Here is a tiny trained network, its code and every weight. The questions are about switching its units off for an input and a class, where a switched-off unit gives its printed mean instead of its output.

import numpy as np


def w(rows, s, z=0):
    codes = np.array(rows[::2]) - 128.0
    scale = np.full(codes.shape[1], s)
    scale[-1] = z or s
    return codes * scale


def f(y):
    return y / 2 * (1 + np.tanh(0.7978845608 * (y + 0.044715 * y**3)))


def log_softmax(a):
    a = a - a.max(-1, keepdims=True)
    return a - np.log(np.exp(a).sum(-1, keepdims=True))


def net(x, mask):
    res = np.array(x, float).reshape(1, 7) / 4 @ E
    y = f(res @ A[0][:, :-1].T + A[0][:, -1])
    res = res + np.where(mask, y, B[0][:, -1]) @ B[0][:, :-1]
    return log_softmax(res[-1] @ U[:, :-1].T + U[:, -1])


A, B = {}, {}
E = w([
[90,114,181],'x0',
[124,127,132],'x1',
[126,127,133],'x2',
[240,13,183],'x3',
[53,2,32],'x4',
[134,132,121],'x5',
[194,156,27],'x6',
],0.0058)
A[0] = w([
[185,145,31,196],'neuron 1',
[50,52,111,77],'neuron 2',
[124,65,1,60],'neuron 3',
[183,150,56,150],'neuron 4',
[111,88,48,85],'neuron 5',
[157,143,93,254],'neuron 6',
[25,199,51,40],'neuron 7',
[116,57,76,82],'neuron 8',
[103,77,50,78],'neuron 9',
[4,174,139,122],'neuron 10',
[193,204,140,127],'neuron 11',
[108,77,94,10],'neuron 12',
[102,218,40,98],'neuron 13',
[245,65,132,16],'neuron 14',
[192,153,53,194],'neuron 15',
[22,221,118,63],'neuron 16',
[162,184,163,174],'neuron 17',
[214,203,174,18],'neuron 18',
[174,69,135,58],'neuron 19',
],0.0096,0.0064)
B[0] = w([
[107,89,198,241],'neuron 1',
[73,193,53,187],'neuron 2',
[78,213,123,216],'neuron 3',
[120,103,208,189],'neuron 4',
[104,225,147,177],'neuron 5',
[93,30,201,255],'neuron 6',
[225,151,175,211],'neuron 7',
[173,240,70,175],'neuron 8',
[115,189,67,182],'neuron 9',
[180,89,161,219],'neuron 10',
[79,192,37,197],'neuron 11',
[141,205,106,123],'neuron 12',
[224,140,178,214],'neuron 13',
[205,131,72,168],'neuron 14',
[84,80,153,226],'neuron 15',
[180,93,112,207],'neuron 16',
[60,148,36,205],'neuron 17',
[71,216,1,172],'neuron 18',
[220,143,128,140],'neuron 19',
],0.0086,0.0054)
U = w([
[89,172,61,71],'0',
[106,82,132,198],'1',
[106,85,136,182],'2',
[110,79,122,167],'3',
[253,94,100,12],'4',
],0.015,0.011)

Each question gives the input, the list of numbers given to net, and the class t.
The units are the neurons (one row each of A and B). Each row of codes is followed by its name. A weight is (code - 128) times the scale printed after its matrix; where a second scale follows, it is the last column's (A, B and U).
mask holds one flag per neuron, in row order. A switched-off neuron (its flag False) gives its mean, the last column of its row in B, instead of its output. The means were averaged over made-up inputs and are rounded, as every weight is.
A unit's drop is (log p(t) with every unit on - log p(t) with that unit switched off) / (log p(t) with every unit on - log p(t) with every unit switched off).
The circuit of an input: a set's keep is (log p(t) with only the set's units on - log p(t) with every unit switched off) / (log p(t) with every unit on - log p(t) with every unit switched off). Starting from the 12 units with the biggest drops (on a tie, the unit counted first), units are removed one at a time, each time the one whose removal leaves the highest keep (on an exact tie, the one counted first), for as long as the keep stays at least 0.8.
units of the circuit, in order: the units of the circuit, biggest drop first
unit that matters most: the unit with the biggest drop
k most important neurons: the k neurons with the biggest drops, biggest first
drop when u is switched off: that unit's drop, to one decimal
input [6,7,-6,3,6,2,-5], class 0: units of the circuit, in order => neuron 2; neuron 6
input [-6,-4,-3,-7,1,-2,4], class 4: units of the circuit, in order => neuron 13
input [-4,-3,-1,7,0,-3,-5], class 4: units of the circuit, in order => neuron 14; neuron 19
input [-1,8,2,-1,-5,-3,-5], class 0: units of the circuit, in order => neuron 1; neuron 17
input [-7,-3,2,-4,5,8,8], class 2: units of the circuit, in order => neuron 1; neuron 4
input [-1,-4,-6,-8,6,-1,1], class 4: units of the circuit, in order => neuron 7; neuron 13
input [1,8,-2,6,-7,7,0], class 0: 3 most important neurons => neuron 18; neuron 11; neuron 17
input [-1,1,4,8,-8,-3,8], class 0: 2 most important neurons => neuron 18; neuron 11
input [0,-3,4,0,6,6,2], class 0: 3 most important neurons => neuron 3; neuron 8; neuron 9
input [5,-1,-4,0,-6,4,2], class 0: drop when neuron 1 is switched off => 0.1
input [-3,-4,6,-7,3,3,0], class 4: drop when neuron 13 is switched off => 0.2
input [-6,-2,4,-8,-7,-7,2], class 4: drop when neuron 13 is switched off => 0.8
input [4,3,3,-6,3,-2,-2], class 4: drop when neuron 7 is switched off => 0.2
input [-5,2,-8,-4,8,-6,-8], class 0: unit that matters most => neuron 2
